Below are the code and all the weights of a small trained network. Each question names an input and a class and asks about switching units off, where a switched-off unit gives its printed mean instead of its output.

import numpy as np


def w(rows, s, z=0):
    codes = np.array(rows[::2]) - 128.0
    scale = np.full(codes.shape[1], s)
    scale[-1] = z or s
    return codes * scale


def norm(h):
    return h / np.sqrt((h * h).mean(-1, keepdims=True) + 1e-5)


def f(y):
    return np.maximum(y, 0)


def log_softmax(a):
    a = a - a.max(-1, keepdims=True)
    return a - np.log(np.exp(a).sum(-1, keepdims=True))


def net(x, mask):
    res = np.array(x, float).reshape(1, 4) / 4 @ E
    u = 0
    for l in range(2):
        y = f(norm(res) @ A[l][:, :-1].T + A[l][:, -1])
        res = res + np.where(mask[u : u + 16], y, B[l][:, -1]) @ B[l][:, :-1]
        u += 16
    return log_softmax(norm(res)[-1] @ U[:, :-1].T + U[:, -1])


A, B = {}, {}
E = w([
[226,191,159,183],'x0',
[117,222,106,66],'x1',
[37,178,254,149],'x2',
[128,128,129,127],'x3',
],0.0087)
A[0] = w([
[123,133,104,142,83],'L0N1',
[132,60,155,153,31],'L0N2',
[157,191,118,51,46],'L0N3',
[208,138,112,149,150],'L0N4',
[106,112,88,128,120],'L0N5',
[86,81,130,68,1],'L0N6',
[156,51,127,197,58],'L0N7',
[148,197,193,209,151],'L0N8',
[74,94,137,105,73],'L0N9',
[162,61,179,177,55],'L0N10',
[135,247,124,86,61],'L0N11',
[107,185,114,72,41],'L0N12',
[76,125,122,149,100],'L0N13',
[102,89,110,103,71],'L0N14',
[197,149,144,164,47],'L0N15',
[136,56,187,174,61],'L0N16',
],0.015,0.0086)
B[0] = w([
[135,142,129,109,128],'L0N1',
[40,153,26,157,151],'L0N2',
[65,182,65,242,175],'L0N3',
[213,121,184,126,238],'L0N4',
[165,127,222,112,170],'L0N5',
[132,45,195,37,148],'L0N6',
[47,183,42,178,195],'L0N7',
[187,144,220,146,254],'L0N8',
[164,68,195,107,170],'L0N9',
[68,177,30,225,182],'L0N10',
[90,133,19,250,204],'L0N11',
[52,141,50,182,163],'L0N12',
[222,129,147,99,157],'L0N13',
[137,86,164,112,155],'L0N14',
[243,146,229,178,171],'L0N15',
[37,172,1,211,187],'L0N16',
],0.0087,0.0073)
A[1] = w([
[8,96,68,81,217],'L1N1',
[94,101,115,71,31],'L1N2',
[65,57,146,59,162],'L1N3',
[105,154,207,176,27],'L1N4',
[138,154,166,162,72],'L1N5',
[137,89,165,46,121],'L1N6',
[120,140,207,127,26],'L1N7',
[175,77,94,89,81],'L1N8',
[225,90,78,95,3],'L1N9',
[186,97,51,145,92],'L1N10',
[103,208,80,110,39],'L1N11',
[56,136,219,164,13],'L1N12',
[115,107,126,106,76],'L1N13',
[146,155,159,173,102],'L1N14',
[202,111,62,117,86],'L1N15',
[149,59,166,157,143],'L1N16',
],0.016,0.0057)
B[1] = w([
[205,136,145,192,254],'L1N1',
[187,136,175,151,148],'L1N2',
[255,171,155,141,205],'L1N3',
[109,102,81,37,179],'L1N4',
[180,58,92,78,169],'L1N5',
[149,111,28,207,171],'L1N6',
[84,102,79,100,152],'L1N7',
[102,150,168,94,168],'L1N8',
[37,123,181,48,181],'L1N9',
[39,138,124,58,206],'L1N10',
[67,104,61,232,161],'L1N11',
[47,116,110,11,179],'L1N12',
[147,174,152,133,138],'L1N13',
[179,42,127,92,192],'L1N14',
[33,112,191,88,193],'L1N15',
[115,193,88,160,185],'L1N16',
],0.0096,0.0095)
U = w([
[255,104,167,142,50],'0',
[46,129,55,218,255],'1',
[50,96,159,2,58],'2',
],0.025,0.0014)

Each question gives the input, the list of numbers given to net, and the class t.
The units are the neurons (one row each of A and B). Each row of codes is followed by its name. A weight is (code - 128) times the scale printed after its matrix; where a second scale follows, it is the last column's (A, B and U).
mask holds one flag per neuron, layer by layer. A switched-off neuron (its flag False) gives its mean, the last column of its row in B, instead of its output. The means were averaged over made-up inputs and are rounded, as every weight is.
A unit's drop is (log p(t) with every unit on - log p(t) with that unit switched off) / (log p(t) with every unit on - log p(t) with every unit switched off).
The circuit of an input: a set's keep is (log p(t) with only the set's units on - log p(t) with every unit switched off) / (log p(t) with every unit on - log p(t) with every unit switched off). Starting from the 12 units with the biggest drops (on a tie, the unit counted first), units are removed one at a time, each time the one whose removal leaves the highest keep (on an exact tie, the one counted first), for as long as the keep stays at least 0.8.
units of the circuit, in order: the units of the circuit, biggest drop first
top k neurons: the k neurons with the biggest drops, biggest first
top k neurons in layer l: the k neurons of layer l with the biggest drops, biggest first
drop of u: that unit's drop, to one decimal
input [6,-7,-7,-4], class 1: units of the circuit, in order	L0N7
input [7,-8,7,-5], class 1: top 2 neurons in layer 1	L1N3; L1N1
input [-7,8,-1,7], class 1: top 2 neurons in layer 1	L1N11; L1N14
input [2,2,1,1], class 0: top 3 neurons	L0N8; L0N16; L1N14
input [-2,-5,6,4], class 2: top 2 neurons	L1N12; L0N11
input [1,-1,-2,3], class 2: top 2 neurons	L0N8; L1N1
input [-6,-6,2,4], class 0: top 2 neurons	L1N1; L1N3
input [4,6,-6,1], class 1: top 2 neurons	L0N3; L0N11
input [-5,-5,-1,5], class 0: top 2 neurons in layer 1	L1N1; L1N3
input [0,-7,-8,-6], class 2: top 2 neurons	L0N11; L1N10
input [-7,-7,-3,-7], class 0: top 2 neurons in layer 1	L1N1; L1N3
input [6,8,-6,7], class 1: top 2 neurons in layer 0	L0N3; L0N11
input [-8,-6,3,2], class 0: drop of L1N3	0.1
input [6,-2,8,8], class 2: drop of L1N12	0.4
